[[104 120 115 135 136 145]
 [111 127 111 116 117 139]
 [126 114 141 112 145 122]
 [111 103 130 125 117 115]
 [120 122 145 148 128 132]
 [129 142 117 126 114 113]
 [131 129 119 147 145 117]
 [137 137 141 143 114 131]
 [146 116 115 122 119 131]
 [113 137 127 115 135 145]
 [143 135 138 105 141 116]
 [126 132 145 123 118 135]
 [133 154 130 129 135 141]]
Rows and columns are numbered from 0.
The top-right entry: 145
The entry directly below the smallest entry -> 122
Read off the entry at row 1, column 0.
111
The bottom-left entry -> 133
Read off the entry at row 0, column 0.
104
The top entry of the column that holds the smallest entry is 120
Read off the entry just left of the smallest entry.
111
Read off the entry just right of 147.
145
The entry at row 2, column 0: 126
Read off the entry just right of 142.
117
The entry in row 1 and column 2 is 111
Read off the minimum.
103
The bottom-right entry is 141
Read off the entry at row 2, column 2.
141
Read off the largest entry.
154
Read off the entry just right of the smallest entry.
130
Read off the entry at row 0, column 2.
115
The entry directly above the largest entry -> 132
Read off the entry just right of 146.
116

[[125 144 141 148 134 129]
 [138 118 147 149 127 150]]
Counting starts at 0.
The bottom-right entry is 150
The entry just right of the smallest entry: 147
The top-left entry? 125
The entry in the bottom-left corner is 138
The entry in row 0 and column 1 is 144

[[131 137 130 127 103 140]
 [146 149 134 134 149 134]
 [140 122 156 150 120 125]
 [152 116 135 130 107 146]
 [127 140 137 134 149 147]
 [121 120 135 132 152 114]
 [111 129 106 125 126 117]
 [128 135 116 125 128 113]]
Indices start at 0.
The entry in the top-left corner -> 131
Find the entry directly below the smallest entry.
Answer: 149
The top entry of the column that holds the smallest entry is 103
The maximum -> 156
The entry just right of the smallest entry is 140
The entry just left of the largest entry: 122
Find the entry in row 1 and column 0.
Answer: 146
Find the entry at row 1, column 2.
Answer: 134
Find the bottom-right entry.
Answer: 113
The entry at row 0, column 2 -> 130
The entry at row 2, column 0 -> 140
The entry in the bottom-left corner: 128
The entry directly below 150 -> 130

Questions about the row below.
1) Find the first entry from the right.
2) Find the 2nd entry from the left.
3) Find the second entry from the end.
4) Find the third entry from the right.
5) Find the first entry from the left.
[134, 100, 120, 99, 131, 114, 118, 119, 118, 127, 142]
1) 142
2) 100
3) 127
4) 118
5) 134

data =
[[124 123 124 134 131 134 136 132 129 114 126 124 121 127]
 [132 135 141 143 125 129 126 118 132 126 130 133 105 130]
 [128 134 128 136 139 132 120 141 115 136 126 148 127 114]
 [114 120 123 117 127 128 127 139 125 129 138 131 147 125]
 [123 116 127 138 152 125 130 148 111 121 122 143 123 123]
 [130 125 134 121 114 121 129 111 141 126 132 112 128 142]
 [142 121 124 126 138 120 140 122 131 122 111 112 120 144]]
Indices start at 0.
Report the entry in row 0 and column 1.
Answer: 123
The bottom-right entry is 144
The entry just left of 140: 120
The entry in row 0 and column 2 -> 124
The top-right entry: 127
The bottom entry of the column that holds the smallest entry -> 120
Report the entry just left of the smallest entry.
Answer: 133
Report the entry in row 1 and column 0.
Answer: 132
The largest entry -> 152
Report the entry directly above 116.
Answer: 120
Report the entry just right of the smallest entry.
Answer: 130
Report the top-left entry.
Answer: 124
The entry at row 2, column 0: 128
Report the entry directly above the largest entry.
Answer: 127
Report the entry at row 1, column 1.
Answer: 135
The entry at row 2, column 1 is 134
The entry in row 1 and column 2 -> 141
Report the entry in the bottom-left corner.
Answer: 142
The top entry of the column that holds the smallest entry -> 121
Report the entry just left of the largest entry.
Answer: 138
The entry directly below the smallest entry: 127

grid =
[[153 128 127 127 138 148 156 113 124 124 123]
 [117 121 138 113 121 128 143 125 156 147 123]
 [141 131 118 111 119 122 120 153 131 118 107]]
The 3rd-last entry, reading row by row is 131
The bottom-right entry -> 107
Find the first entry, reading row by row.
A: 153
The second entry on the diagonal from the top-right corner: 147
Find the entry just left of the smallest entry.
A: 118
The bottom-left entry: 141
The largest entry in the first row is 156
Find the 4th-last entry, reading row by row.
A: 153

B =
[[138 113 135 118 138 104 136 149]
 [135 129 131 131 137 131 122 132]
 [126 124 139 130 124 123 143 139]
 [129 119 128 131 131 126 139 127]
 [116 132 130 139 108 134 133 128]
 [123 131 132 128 124 133 129 135]
 [140 123 123 125 128 126 126 137]
 [122 128 127 134 116 139 135 124]
 [115 131 133 133 124 136 125 115]
 [135 132 131 134 118 130 136 141]]
The smallest entry in the first row -> 104
The bottom-right entry -> 141
The second smallest entry is 108
What is the bottom-left entry? 135
What is the entry just right of 113? 135
The second entry on the diagonal from the top-right corner is 122
The first entry in the row that holds the largest entry: 138
What is the entry in the top-right corner? 149
What is the entry directly below the smallest entry? 131
The third smallest entry -> 113
What is the 4th entry in reading order? 118
The third entry from the end, reading row by row: 130
The second largest entry is 143
The entry just left of the largest entry is 136
What is the third entry on the diagonal from the top-right corner? 123

x =
[[127 128 126 134]
 [130 126 128 122]
 [130 129 131 122]
 [129 129 127 126]
 [131 125 126 119]
 [129 126 133 124]
 [127 127 126 133]
 [133 129 128 110]
 [127 129 129 132]
 [127 128 131 133]
 [128 125 125 129]
 [131 125 126 120]
 [135 127 127 103]
 [128 129 127 129]]
Rows and columns are numbered from 0.
The bottom-left entry is 128
The top entry of the column that holds the largest entry is 127
The entry at row 2, column 0: 130
The entry directly below 119 -> 124
The entry in row 1 and column 0 is 130
Which number is the top-right entry? 134
Which number is the entry at row 0, column 2? 126
Which number is the entry directly below 134? 122
Which number is the entry just right of 135? 127
Which number is the entry at row 0, column 1? 128
Which number is the bottom-right entry? 129
Which number is the entry in row 2 and column 2? 131
Which number is the entry just left of the smallest entry? 127
Which number is the entry at row 1, column 2? 128
Which number is the smallest entry? 103

A =
[[109 117 118 136 126]
 [117 131 113 116 119]
 [126 111 136 113 135]
 [120 116 129 126 122]
 [111 127 142 145 127]
 [132 139 116 126 115]
 [136 124 124 144 123]
 [125 146 141 135 124]
 [140 120 115 125 128]
 [111 134 129 115 130]
 [144 133 134 110 131]
 [113 135 143 115 125]
 [136 154 132 126 134]
 [133 109 131 135 138]]
Counting starts at 0.
The entry in row 2 and column 2 is 136
Find the entry in row 0 and column 0.
109
Find the entry at row 1, column 0.
117
Find the bottom-right entry.
138
The entry in the bottom-left corner: 133
The entry at row 1, column 1 is 131
Find the entry at row 2, column 0.
126
Find the entry in the top-right corner.
126
Find the entry just left of 130.
115
The entry in row 1 and column 2: 113
Find the entry just right of the largest entry.
132
The entry directly below the largest entry: 109
Find the entry just left of 128.
125
Find the entry at row 0, column 1.
117
Find the entry in row 2 and column 1.
111

Read these off the row that follows.
1) Find the entry just left of the smallest entry.
2) Find the entry just left of the largest entry.
[121 107 113 141 119 147 156 106 107 144 126 125]
1) 156
2) 147

m =
[[140 127 135 132 133 122 122 120 120 132 133 122]
 [140 129 136 132 132 125 122 121 124 129 132 125]
 [140 129 133 127 121 122 137 134 125 114 124 127]
 [139 133 136 131 148 128 121 124 125 124 145 130]
 [145 128 136 126 137 121 131 127 123 116 139 124]
 [113 132 120 124 118 141 127 133 141 126 118 138]
 [122 126 127 136 124 131 118 118 128 154 122 125]]
Counting starts at 0.
The top-right entry: 122
The top-left entry -> 140
The entry at row 0, column 2 -> 135
Read off the bottom-right entry.
125
Read off the entry in the bottom-left corner.
122
The entry just right of 114: 124
Read off the entry at row 2, column 1.
129
The entry in row 0 and column 1 -> 127
Read off the entry just right of the smallest entry.
132
The entry directly above the largest entry: 126
Read off the entry just left of the largest entry.
128
Read off the entry at row 1, column 0.
140
The entry at row 2, column 0 -> 140
The entry directly above the smallest entry -> 145
Read off the top entry of the column that holds the largest entry.
132
Read off the entry directly below 134.
124
